Here is a tiny trained network, its code and every weight. The questions are about switching its units off for an input and a target symbol, where a switched-off unit gives its printed mean instead of its output.

import numpy as np


def w(rows, s, z=0):
    codes = np.array(rows[::2]) - 128.0
    scale = np.full(codes.shape[1], s)
    scale[-1] = z or s
    return codes * scale


def norm(h):
    return h / np.sqrt((h * h).mean(-1, keepdims=True) + 1e-5)


def f(y):
    return np.maximum(y, 0)


def softmax(a):
    e = np.exp(a - a.max(-1, keepdims=True))
    return e / e.sum(-1, keepdims=True)


def log_softmax(a):
    a = a - a.max(-1, keepdims=True)
    return a - np.log(np.exp(a).sum(-1, keepdims=True))


def net(x, mask):
    ids = ['ΔΛαεημπστφω'.index(c) for c in x.split()]
    T = len(ids)
    res = E[ids] + P[:T]
    u = 0
    for l in range(3):
        r = norm(res)
        for j in range(3):
            rows = slice(2 * j, 2 * j + 2)
            q, k, v = (r @ M[l][rows].T for M in (Q, K, V))
            z = softmax(np.where(np.tri(T) > 0, q @ k.T / 2**0.5, -1e9)) @ v
            o = O[l][rows]
            res = res + np.where(mask[u + j], z, o[:, -1]) @ o[:, :-1]
        u += 3
        y = f(norm(res) @ A[l][:, :-1].T + A[l][:, -1])
        res = res + np.where(mask[u : u + 4], y, B[l][:, -1]) @ B[l][:, :-1]
        u += 4
    return log_softmax(norm(res)[-1] @ U[:, :-1].T + U[:, -1])


Q, K, V, O, A, B = {}, {}, {}, {}, {}, {}
E = w([
[77,100,81],'Δ',
[170,68,49],'Λ',
[138,53,77],'α',
[91,113,172],'ε',
[214,249,28],'η',
[88,127,188],'μ',
[130,147,140],'π',
[109,205,231],'σ',
[123,145,143],'τ',
[161,59,100],'φ',
[147,67,77],'ω',
],0.011)
P = w([
[98,124,183],'0',
[3,178,95],'1',
[201,142,96],'2',
[155,103,91],'3',
[31,167,102],'4',
[151,90,196],'5',
[162,114,97],'6',
[54,155,128],'7',
],0.012)
Q[0] = w([
[152,166,148],'L0H1',
[90,188,98],'L0H1',
[161,133,108],'L0H2',
[30,88,230],'L0H2',
[194,152,181],'L0H3',
[94,191,2],'L0H3',
],0.0088)
K[0] = w([
[109,186,230],'L0H1',
[59,10,106],'L0H1',
[61,197,84],'L0H2',
[122,117,65],'L0H2',
[46,163,162],'L0H3',
[232,116,2],'L0H3',
],0.0078)
V[0] = w([
[130,219,151],'L0H1',
[255,64,169],'L0H1',
[193,92,143],'L0H2',
[135,138,176],'L0H2',
[58,147,98],'L0H3',
[95,108,173],'L0H3',
],0.0088)
O[0] = w([
[124,96,201,160],'L0H1',
[162,65,169,3],'L0H1',
[61,89,168,53],'L0H2',
[221,78,147,166],'L0H2',
[121,122,149,155],'L0H3',
[2,83,138,143],'L0H3',
],0.0064,0.0021)
A[0] = w([
[9,205,76,135],'L0N1',
[206,254,126,144],'L0N2',
[159,158,195,148],'L0N3',
[62,61,163,5],'L0N4',
],0.0083,0.0019)
B[0] = w([
[69,141,76,253],'L0N1',
[24,129,254,216],'L0N2',
[186,97,28,179],'L0N3',
[120,147,231,167],'L0N4',
],0.0086,0.0053)
Q[1] = w([
[126,115,112],'L1H1',
[105,145,214],'L1H1',
[108,103,41],'L1H2',
[107,156,141],'L1H2',
[121,151,113],'L1H3',
[123,112,6],'L1H3',
],0.014)
K[1] = w([
[73,78,199],'L1H1',
[166,130,149],'L1H1',
[51,87,75],'L1H2',
[18,201,252],'L1H2',
[211,33,145],'L1H3',
[93,1,48],'L1H3',
],0.0079)
V[1] = w([
[62,179,141],'L1H1',
[189,120,104],'L1H1',
[76,177,231],'L1H2',
[163,166,216],'L1H2',
[130,244,2],'L1H3',
[171,211,127],'L1H3',
],0.0073)
O[1] = w([
[184,150,4,197],'L1H1',
[101,132,234,61],'L1H1',
[155,46,219,255],'L1H2',
[116,14,79,180],'L1H2',
[30,187,191,50],'L1H3',
[156,106,237,116],'L1H3',
],0.0048,0.0046)
A[1] = w([
[183,127,85,229],'L1N1',
[104,95,159,7],'L1N2',
[9,67,23,128],'L1N3',
[91,56,1,179],'L1N4',
],0.0075,0.0011)
B[1] = w([
[54,94,124,169],'L1N1',
[110,88,254,156],'L1N2',
[7,195,111,253],'L1N3',
[83,174,30,234],'L1N4',
],0.0055,0.005)
Q[2] = w([
[98,1,220],'L2H1',
[27,168,94],'L2H1',
[42,167,136],'L2H2',
[39,76,187],'L2H2',
[85,95,190],'L2H3',
[70,118,161],'L2H3',
],0.0098)
K[2] = w([
[138,10,90],'L2H1',
[66,207,75],'L2H1',
[81,106,12],'L2H2',
[164,191,124],'L2H2',
[239,232,34],'L2H3',
[183,228,23],'L2H3',
],0.012)
V[2] = w([
[252,220,186],'L2H1',
[125,137,90],'L2H1',
[151,52,98],'L2H2',
[215,206,255],'L2H2',
[66,97,163],'L2H3',
[93,120,49],'L2H3',
],0.01)
O[2] = w([
[158,233,66,3],'L2H1',
[207,29,72,135],'L2H1',
[245,13,4,140],'L2H2',
[149,208,253,27],'L2H2',
[170,251,60,155],'L2H3',
[98,70,38,174],'L2H3',
],0.0051,0.0065)
A[2] = w([
[8,124,246,196],'L2N1',
[65,46,133,159],'L2N2',
[2,207,111,12],'L2N3',
[186,186,5,252],'L2N4',
],0.0083,0.0036)
B[2] = w([
[58,90,41,254],'L2N1',
[106,150,156,244],'L2N2',
[106,86,1,209],'L2N3',
[193,180,202,243],'L2N4',
],0.009,0.0057)
U = w([
[17,211,75,190],'Δ',
[55,125,73,57],'Λ',
[98,127,111,119],'α',
[90,114,148,29],'ε',
[66,238,251,252],'η',
[105,110,158,7],'μ',
[157,70,172,218],'π',
[154,124,251,195],'σ',
[145,80,162,129],'τ',
[135,72,128,36],'φ',
[132,119,124,145],'ω',
],0.011,0.0036)

Each question gives the input, a string of symbols that net reads in full, and the target symbol t.
The units are the heads (2 rows each of Q, K, V and O) and the neurons (one row each of A and B). Each row of codes is followed by its name. A weight is (code - 128) times the scale printed after its matrix; where a second scale follows, it is the last column's (O, A, B and U).
mask holds one flag per unit, layer by layer, with each layer's heads first. A switched-off unit (its flag False) gives its mean, the last column of its rows in O or B, instead of its output. The means were averaged over made-up inputs and are rounded, as every weight is.
A unit's drop is (log p(t) with every unit on - log p(t) with that unit switched off) / (log p(t) with every unit on - log p(t) with every unit switched off).
The circuit of an input: a set's keep is (log p(t) with only the set's units on - log p(t) with every unit switched off) / (log p(t) with every unit on - log p(t) with every unit switched off). Starting from the 12 units with the biggest drops (on a tie, the unit counted first), units are removed one at a time, each time the one whose removal leaves the highest keep (on an exact tie, the one counted first), for as long as the keep stays at least 0.8.
circuit, biggest first: the units of the circuit, biggest drop first
unit that matters most: the unit with the biggest drop
k most important neurons: the k neurons with the biggest drops, biggest first
top k neurons in layer l: the k neurons of layer l with the biggest drops, biggest first
drop of u: that unit's drop, to one decimal
input π Λ η η π π, target η: circuit, biggest first -> L2H2, L0N2, L0N1
input Δ η φ, target Δ: unit that matters most -> L1H2
input η τ τ, target η: circuit, biggest first -> L2H2, L1H3
input σ η τ, target σ: circuit, biggest first -> L1N3, L0N1, L1H2, L2H2
input σ π μ, target σ: circuit, biggest first -> L0N1, L1N3, L2H2
input Δ π α, target Δ: circuit, biggest first -> L1H3, L1H2
input τ η π σ, target π: 2 most important neurons -> L0N2, L0N1
input η τ μ, target η: 3 most important neurons -> L0N1, L1N3, L2N3
input τ ω τ σ π π π, target π: top 2 neurons in layer 0 -> L0N2, L0N1
input μ π η σ, target η: top 3 neurons in layer 0 -> L0N2, L0N1, L0N4
input π Λ μ, target π: 2 most important neurons -> L0N1, L0N4
input π μ π σ, target π: 2 most important neurons -> L0N1, L0N2
input η σ Δ, target η: 2 most important neurons -> L0N1, L1N3
input π π Δ, target π: 3 most important neurons -> L0N1, L1N3, L0N2
input π η ω η, target η: unit that matters most -> L0H3
input σ ω π π Λ Δ τ, target π: top 2 neurons in layer 0 -> L0N2, L0N1
input σ μ σ, target σ: drop of L1N3 -> 0.6
input σ Δ σ, target σ: drop of L2H2 -> 0.3
input σ τ π, target σ: drop of L0H2 -> 0.5
input η σ ω, target η: drop of L0N1 -> 0.1
input η Δ η, target η: most important neuron -> L0N2
